Facts:
rerel | sebren b | trivemo 383 | klibil sareplu stoklam
doklis | sebren a | trivemo 226
pofi | sebren b | trivemo 226
troplus | sebren b | trivemo 409
bruge | sebren c | trivemo 383 | klibil bromu
greski | sebren c | trivemo 409
brapladur | sebren b | trivemo 691
ploror | sebren b | trivemo 409 | klibil gunuken palak
dravikor | sebren c | trivemo 691 | klibil bratri pluke
truste | sebren c | trivemo 383 | klibil sazan daplidru
pamol | sebren b | trivemo 691
gastur | sebren b | trivemo 226 | klibil bromu
plastus | sebren a | trivemo 226
brugun | sebren b | trivemo 691
plikla | sebren c | trivemo 226 | klibil bulim drekom
klidi | sebren a | trivemo 226 | klibil flufle
boflin | sebren a | trivemo 691 | klibil tropler
ragram | trivemo 691
rosun | sebren a | trivemo 226
palak | sebren b | trivemo 226 | klibil gunuken
dodal | sebren c | trivemo 226 | klibil flagral segen
sabor | sebren b | trivemo 383 | klibil zuram
segen | sebren c | trivemo 691 | klibil rorum
godi | trivemo 383
bulim | sebren c | trivemo 226 | klibil drekom
flagral | sebren c | trivemo 226 | klibil fibrer
gunuken | sebren b | trivemo 226
ludafam | sebren a | trivemo 691 | klibil nesus
naliplas | sebren c | trivemo 226 | klibil duskol vanis gizi
flinul | sebren a | trivemo 409
gapo | sebren a | trivemo 226 | klibil stami
nesus | sebren b | trivemo 226 | klibil ludafam
bedris | sebren b | trivemo 226
stoklam | sebren b | trivemo 226 | klibil floklo
drufur | sebren a | trivemo 383
plolas | sebren a | trivemo 383
pupur | sebren a | trivemo 409
puduk | sebren c | trivemo 226 | klibil pofi
nenu | sebren b | trivemo 691 | klibil tidul
dorul | sebren a | trivemo 691
brotrur | sebren b | trivemo 383 | klibil dorul
trumin | sebren b | trivemo 383
grota | sebren b | trivemo 409
plutror | sebren a | trivemo 226 | klibil plagrur
bretus | sebren b | trivemo 691 | klibil foso stike
dipokor | sebren b | trivemo 409 | klibil dorul
listel | sebren a | trivemo 383 | klibil rosun gaplel
bratri | sebren a | trivemo 409
gipel | sebren b | trivemo 409 | klibil brotrur
flufle | sebren b | trivemo 409
lepir | sebren a | trivemo 409 | klibil tidul
detol | sebren a | trivemo 383 | klibil gezos
nugrisul | sebren c | trivemo 383
tumeflir | sebren c | trivemo 691 | klibil makluskom plutror
vabrem | sebren a | trivemo 383 | klibil daluro
briflimak | sebren a | trivemo 691
foso | sebren a | trivemo 691
tresto | sebren b | trivemo 226 | klibil nabuske
kleril | sebren c | trivemo 226
kloplotek | sebren a | trivemo 383 | klibil brapladur
mesta | sebren c | trivemo 226 | klibil trigro
skibo | sebren c | trivemo 226
stozes | sebren b | trivemo 409 | klibil bruge
brodu | sebren c | trivemo 383
kazami | sebren b | trivemo 226 | klibil skibo bretus foso
gaplel | sebren a | trivemo 691
gezos | sebren a | trivemo 409
tidul | sebren b | trivemo 409
gizi | sebren b | trivemo 383 | klibil vanis
stami | sebren a | trivemo 409 | klibil flinul
vanis | sebren c | trivemo 691
floklo | sebren b | trivemo 226 | klibil favulir stoklam
daplidru | sebren c | trivemo 383
turuk | sebren a | trivemo 226 | klibil gipel
bromu | sebren a | trivemo 226 | klibil kleril
rorum | sebren c | trivemo 226
pluke | sebren a | trivemo 409 | klibil gudruvel
sareplu | sebren b | trivemo 409
daru | sebren a | trivemo 409 | klibil gaplel duza
grosik | sebren c | trivemo 409 | klibil pamol
nedro | sebren b | trivemo 226 | klibil klidi
stike | sebren a | trivemo 409 | klibil kazami
makluskom | sebren a | trivemo 226
brigrifli | sebren a | trivemo 691
daluro | sebren a | trivemo 226
plagrur | sebren b | trivemo 383
mufli | trivemo 226
statrun | sebren b | trivemo 691 | klibil plastus
kuvol | sebren c | trivemo 409
damul | sebren b | trivemo 383 | klibil plastus
klikem | sebren a | trivemo 409 | klibil skibo
zuram | sebren a | trivemo 383
stido | sebren a | trivemo 226
lagrek | sebren c | trivemo 409 | klibil lagra
trigro | sebren c | trivemo 226
skigan | sebren a | trivemo 226 | klibil briflimak
triplukla | sebren c | trivemo 383 | klibil plikla
floga | trivemo 409
tropler | sebren a | trivemo 226
duza | sebren a | trivemo 409 | klibil plipi rosun
plipi | sebren a | trivemo 226 | klibil stido
noro | sebren c | trivemo 409 | klibil troplus
gudruvel | sebren a | trivemo 226 | klibil plolas dravikor
kilek | sebren c | trivemo 226 | klibil triplukla
fibrer | sebren c | trivemo 691 | klibil lagan
lagan | sebren c | trivemo 383
drekom | sebren a | trivemo 383
pumum | sebren c | trivemo 226
vedra | sebren b | trivemo 226 | klibil greski
tivifi | sebren c | trivemo 383 | klibil bulim
favulir | sebren c | trivemo 226 | klibil floklo
sedrak | sebren c | trivemo 691
sazan | sebren a | trivemo 383
nabuske | sebren a | trivemo 226 | klibil brodu
lagra | sebren b | trivemo 409
duskol | sebren c | trivemo 409

Known rows:
greski: [ -3   1  -6   4  -3   1  -2   5   4   8 -17  10   0  -1  13  -9   5  -6
  -6  -4  -5   1  14  -7   1  -1  -9  11   2   8  12   9   1 -17   0  -5
  12  18   8 -17   1   2  -1  -4]
ludafam: [ -6  13   0  -4 -10   4   6  -7  -5   6 -13 -11 -16  -8 -13  11  -4   0
   5   6   7  -3  -9   3   1   5  -2  -7   2  12  -7 -16  -4   8  -1   0
 -15  -1  -4  15  -3  14   0  -5]
duskol: [ -2   3  -2   1   2   3   2   0   0   4  -2  22   8 -10  21  -6 -11  -8
  -3   2  -4  -1  11   0   2  -3 -16  13  -1   8  11   2   0 -26  -3  -6
  10   8   5 -37   0  -8 -10   0]
naliplas: [  1 -16  -3   1   7  -1   0  -2  -1  -9  36  -9   5  -5  15  -3  -4   6
  -8   0  -5   2  -2   3  -3 -15  16  -4   6  -1   0  -7   0  -3  -3  -6
  13   3  -3 -33   3  -6  -8 -12]
tidul: [  4   9  -2   2  11   2  -1  -2   2   2 -13  20  13  -4   8 -13 -24 -11
  13   5   0   4   2   4   2  -3  -8   7 -12 -11   7  10   2 -13   4   2
   4  -4  -2  -3   0 -13  -7  12]
klidi: [  2 -18  17  -9 -17   1   3   3  -4  -8  18   5   2   6   0  10   6   7
  -1   4  -3  -2  -3   5  -6  24 -10  -1   0  -5 -13 -11   0  14  -8  -2
  -3   4  -1 -18   0 -12   6   5]
brugun: [ 12   4 -10  -1   4  -5   8  -3   4  -5 -24   1  -3   6  -3 -10  -8  -4
   5   2   5   4  -7   6   2 -15  10   2  -3   5  -5   5   1   4   3  -2
   3  -3  -7  33   3   1  -2  12]
gastur: [  4   0  -2   0   5  -6 -10   2   0 -11   1   1   5  -1  -6  -5 -11   2
   0  -5   4   7  -8   4   1  -4  36  -9   1 -10 -10   4   3  16   6   4
  -6  -7  -5   5   3  -4   0  -5]
dodal: [ -2  -8  -8   3  12  -1  -9  -1   1  -5  26 -13   2 -14   7  -5  -5   4
 -11   0  -4   2  -3  -2   1 -14  24  -7   9   3   1  -4  -1  -1   0  -4
   3   2  -3 -23   1   1  -7 -16]
pluke: [ -5   3  13  -4 -14   7  -1  -1  -5  10   4   5  -3  -9  -6  10   1  -5
   6   1  -1  -3   2   0  -3  24 -23   1  -2  -5  -2  -3   0  -4   0   1
  -5   8   7 -17  -1  -1   3   2]
foso: [  1  -4   3  -4 -23   1  14   3   3   5 -21  -6  -9  10  -2   5  11   3
   5   5   1  -6  -1   5  -3  11 -29   9  -1  14  -1 -10  -2   3  -6  -4
  -2   7  -2  20  -1  10   9   8]
plipi: [ -8  -7   9   0 -10   4  -5   3  -2   3  14 -15  -2  -5  -1   7   1   7
   1   3  -1  -4  -5   1  -4  21  -5  -6   1  -1  -3 -12  -3  11  -5   0
 -15  -1  -2 -14  -2  -2   7  -6]
godi: [  3   8 -10   4   9  -6   0   2  -5  -3  21  -8   5  10  15  17  17   1
   0  -2   3  -3  13  -3  -2 -23 -34  -2   0 -15   7  11   1  -4   1   9
  23  -6   1  30  -7   5  -5  -6]
trumin: [  7  10  -2   2  25  -7   3  -4   2   0 -11  12   3  15 -11  -4   6  -3
   2  -2   1   3   2  -1   4 -14   4   3  -5 -12   3  13   2  -1   7   7
   4 -12   1  28   2  -1  -3  12]
brotrur: [  9   7   2  -1  30  -5   2  -4   2  -5  -2  10   5  13 -11  -5   5  -3
   2  -1   1   2   2   1   3 -15   9   2  -7 -15  -1  13   1  -1   5   7
   2 -13   1  29   3  -3  -4  15]
dravikor: [  6   1 -12  -2   1   1  15  -7   3  -2  -4  -2  -5  -3  14  -9   0   0
  -5   3   0   1   0   2   1 -16  -2   7   4  17   2  -4  -2 -15  -3 -10
  10   6  -4  -5   1   6  -9  -2]
sazan: [ -3   5  12  -1  -4   3   2   2  -2   8 -14  10 -10  11 -17  15  18   1
   0   1   4  -6   9  -4   0  22 -22   5   0   4   5  -6  -1   2  -4   6
 -12  -4   5  21  -3   6   8   8]
boflin: [ -3  -3  -3   1 -15   5   9 -10   0  13  16 -41 -11  -4  -6   8  -1   4
   6   2   1  -4 -16   5  -4 -12  -3  -9   3   0   2  -6  -3   7   3  -2
  -8   4  -3  14  -2  16   6   1]

Rows:
No name comes twice in this set of rows, the named rows included.
[ -1   3  -4   2   1   3  -3  -1   0   6  -2   9   1 -13  11  -3  -4  -7
  -5  -3  -4   0   6  -7   2  -5  -1   5   3   4   8   6   1 -18   4  -5
  15  11   5 -24   1   1  -6  -9] : kuvol
[  6   5 -15   0 -17  -6   7   3  -4  -7   2 -14  -2   1  19   9   8   2
   2   1   4   0   5   3  -2 -28 -29  -4   3   1  -1   3   0   1   0   0
  22   4  -6  27  -6  10  -5  -9] : ragram
[  3   2  -9  12  28  -7  -5  -3  10   9   5 -28   5  13 -11 -10   7   0
   1  -8  -1   1  -6  -6   2 -27  15  -5  -4 -18  12  20   2   1   8   7
   3  -7   3  47   2  12   8  10] : sabor
[ -7   5  11  -4 -19  10   2   1  -5   9 -13  24   0  -8   1   8  -7  -6
   9   5  -1  -3   7   3  -2  29 -31   6  -4   0   1  -7   0  -7  -2  -1
  -7   7   7 -19  -3  -7   3   5] : bratri
[  2  -4   5  -5 -13   3  12  -5  -2   4  -3 -14 -12   1  -4  12  10   4
   4   4   4  -4  -7   6  -2   6 -12  -1   0   8  -5 -11  -2   4  -2  -3
  -5   4  -2  12  -1   7   5   3] : brigrifli
[  4 -12  -4   3  -1  -9 -12   7   5  -9  -2 -12   7   7 -11 -10   0   6
   0  -9   0   6  -7  -1   0  -9  28  -4   0 -11 -10  12   4  14   4   4
   0  -1  -2  16   4  -1   8  -3] : vedra

Now the same things, written a new way:
Known rows:
pluke: [ -1  -1  47  27 -10 -20  27  21  13  -7  -2  -4   5]
grosik: [-13  -3   0 -12   1  -7  12   2  -1  -4  12  22 -12]
sareplu: [ -2  -2  -9   3  -7  10 -16  -2  -8  -4  10  -8   3]
daru: [-13 -15   7 -17 -19   2  43  45   0   0  23   0  11]
vedra: [  4  -2 -32 -23  -8  13 -21   3  -9  10  -3  -5   7]
dravikor: [-14   9   9  17   4 -31  10  -1   4   1   0  11 -27]
lagra: [ -2  -3 -11  -1  -8  13 -17  -4  -9  -4  11  -8   4]
dorul: [  2   5  29  30  -1  -9   9  -4   8  -5  -8 -10  -1]
gaplel: [-15  -3  12  17  -1  -2  16  18  -1  -6  11 -17   0]
bruge: [ -5  11   2  19  15 -23   8  -4   8   0   1   5 -15]
pamol: [  2   4 -21   3  -8   8 -21 -12 -10   3   4 -10  -6]
gastur: [  3   0 -27 -15  -8   5 -18   8  -5  11  -5  -7   5]
brigrifli: [  6   2  21  10 -10  -5  19   3   7   1  -4  -2   1]
brodu: [ -5  10   2  23  21 -15  -3 -13   5  -5   1   2 -14]
plipi: [-13  -8   4  -4   2   2  13  30   0  -2   1 -14  12]
tropler: [  3   0  23  13   7   0  -2   3   7  -5 -17 -11  12]
kleril: [-15   6   0  12  24 -14 -17  -9   1  -7 -11   3 -13]
tresto: [  4  -1 -31 -23  -8  12 -21   4  -9  10  -4  -5   7]

Rows:
No name comes twice in this set of rows, the named rows included.
[  0  -3 -14  -7 -13   8  -8   4  -7   1  12  -4   3] : gipel
[14  5 25 21 -2 -8 22  7 13  2 -4 -9 11] : drufur
[  2   2  33  18  -1 -20  13  20  13   1 -19  -9   8] : gudruvel
[ -1  -3   2  -2 -10  -5  41  39   6   8  16  -9  11] : listel
[ 11   6 -21   4  -5   5 -12  -3  -3   8   6 -13   4] : trumin
[  6  -2  16  -3  -5  -4  15  16   9   4 -15  -2  12] : turuk
[ -1   7  -8  -1   6 -15  15   0   6   6   5  14 -12] : truste
[-14   3  -4   4  24  -6 -20 -13  -2  -7  -9   5 -11] : trigro
[  3  -6 -21 -25 -22  11   1  11  -8   7  15   4   5] : ploror
[ 11   7 -20   8  -4   3 -13  -3  -2   8   6 -14   4] : gizi
[-31   4   8   5  33 -11 -19 -32  -8 -31 -18  -3   0] : skibo
[-10  -7  35  -8 -11  -6  35   4   2 -21  -3   1  22] : klikem

